array([[ -3.9, -18.1,  40.0, -11.2,   9.5,   3.4,  -4.7,  24.6,  48.9,
         22.1,  -4.1,  -2.8],
       [-13.3,   1.1, -42.0,  -0.1,  -9.2,  -5.1, -33.9,  25.8,  29.0,
         -9.8,   1.9,  20.2],
       [ 13.1,  -7.1,  14.0,  18.2,  19.7, -27.8,  -0.1, -14.1,  -8.0,
         37.8,  14.8, -38.6],
       [ -0.6,   1.6,  23.1,  20.6,  10.2, -22.1,   3.4,  -2.9, -20.7,
         31.5,  -6.6, -15.4],
       [ -0.2,   1.8, -55.2,   0.8,  26.6,  13.5, -50.8,   4.3,  15.9,
          3.1,  -3.1,  30.9],
       [ -0.3, -11.5,  28.8,   2.2,   6.6,  -4.9,  24.0,  21.1,  57.6,
         19.6,   3.2,  -7.3],
       [  1.9,  -2.5,  14.8,  27.4,  15.5, -31.2,   7.9,   3.3, -10.0,
         25.0,   3.4, -31.9],
       [ -4.5,  -1.3,  19.3,  -2.2,  -6.2,   5.9,  23.6,  18.6,  62.6,
         30.6,   3.1, -15.9],
       [  0.7, -10.1,   1.8,  25.5,  15.6, -16.7,   8.0,   0.1, -30.2,
         18.1,  -2.4, -39.1],
       [ -9.5,  -4.7,  20.2,  13.8,  19.8, -11.2,  20.6,  37.7,  41.9,
         28.5,   9.7, -10.1],
       [ -4.8,   0.2, -46.1,   0.9,  -6.9,  -9.1, -25.1,  -3.5,  26.7,
        -11.8, -15.0,  38.4],
       [ -8.3,  -8.9,  36.7,  -2.7,  -1.1,   8.7,  15.1,  19.1,  55.8,
         25.0,   5.4,   5.0],
       [  1.6,  -9.9, -48.7,   5.2, -14.9, -10.9, -32.0,  10.9,  29.3,
        -17.5,  -7.6,  27.1]])
The 5th entry in reading order is 9.5
Find the largest entry.
Answer: 62.6
Find the entry just right of the largest entry.
Answer: 30.6
Find the entry just left of the smallest entry.
Answer: 1.8
The third smallest entry: -48.7
The entry just right of -15.0 is 38.4
Find the entry just left of the largest entry.
Answer: 18.6
Find the smallest entry.
Answer: -55.2
Find the entry just left of 31.5.
Answer: -20.7
The entry just left of -50.8: 13.5
Find the first entry in reading order.
Answer: -3.9
The third largest entry -> 55.8
The entry just right of -6.6 is -15.4
Find the entry just left of 14.0.
Answer: -7.1

[[201  88 197 216 139 153 143]
 [ 89 208  87  62 137 124 146]
 [143 143 172 162 121 150 132]
 [176 126 176 198 135 166 124]
 [148 168  76  74 182  84 183]
 [111 142 156 152 118 193 107]
 [154 140 126 122 163  99 178]
 [108 150 140 143 135 177 123]
 [158 168 118 123 159 101 166]
 [153 107 202 214 119 186 118]
 [130 122 168 172 125 184 119]
 [105 177 151 136 107 167 114]]
Counting starts at 0.
The entry in the bottom-left corner is 105
Give the entry just right of 108.
Answer: 150
The smallest entry: 62
Give the entry directly below the smallest entry.
Answer: 162
The entry in the top-left corner: 201
Give the largest entry.
Answer: 216
The top-right entry is 143
The entry at row 0, column 1 is 88
Give the entry in row 0 and column 2.
Answer: 197
The bottom entry of the column that holds the largest entry -> 136
Give the entry just left of 125.
Answer: 172
The entry at row 2, column 2 is 172
Give the entry just left of 76.
Answer: 168
The entry directly above 130 -> 153
The entry in row 1 and column 0 -> 89
Give the entry in the bottom-right corner.
Answer: 114
Give the entry in row 2 and column 0.
Answer: 143
Give the entry directly below 156.
Answer: 126
The entry directly below 198 is 74
The entry just left of 87: 208
Give the entry directly above 105.
Answer: 130
Give the entry just right of the smallest entry.
Answer: 137
Give the entry directly below 197.
Answer: 87
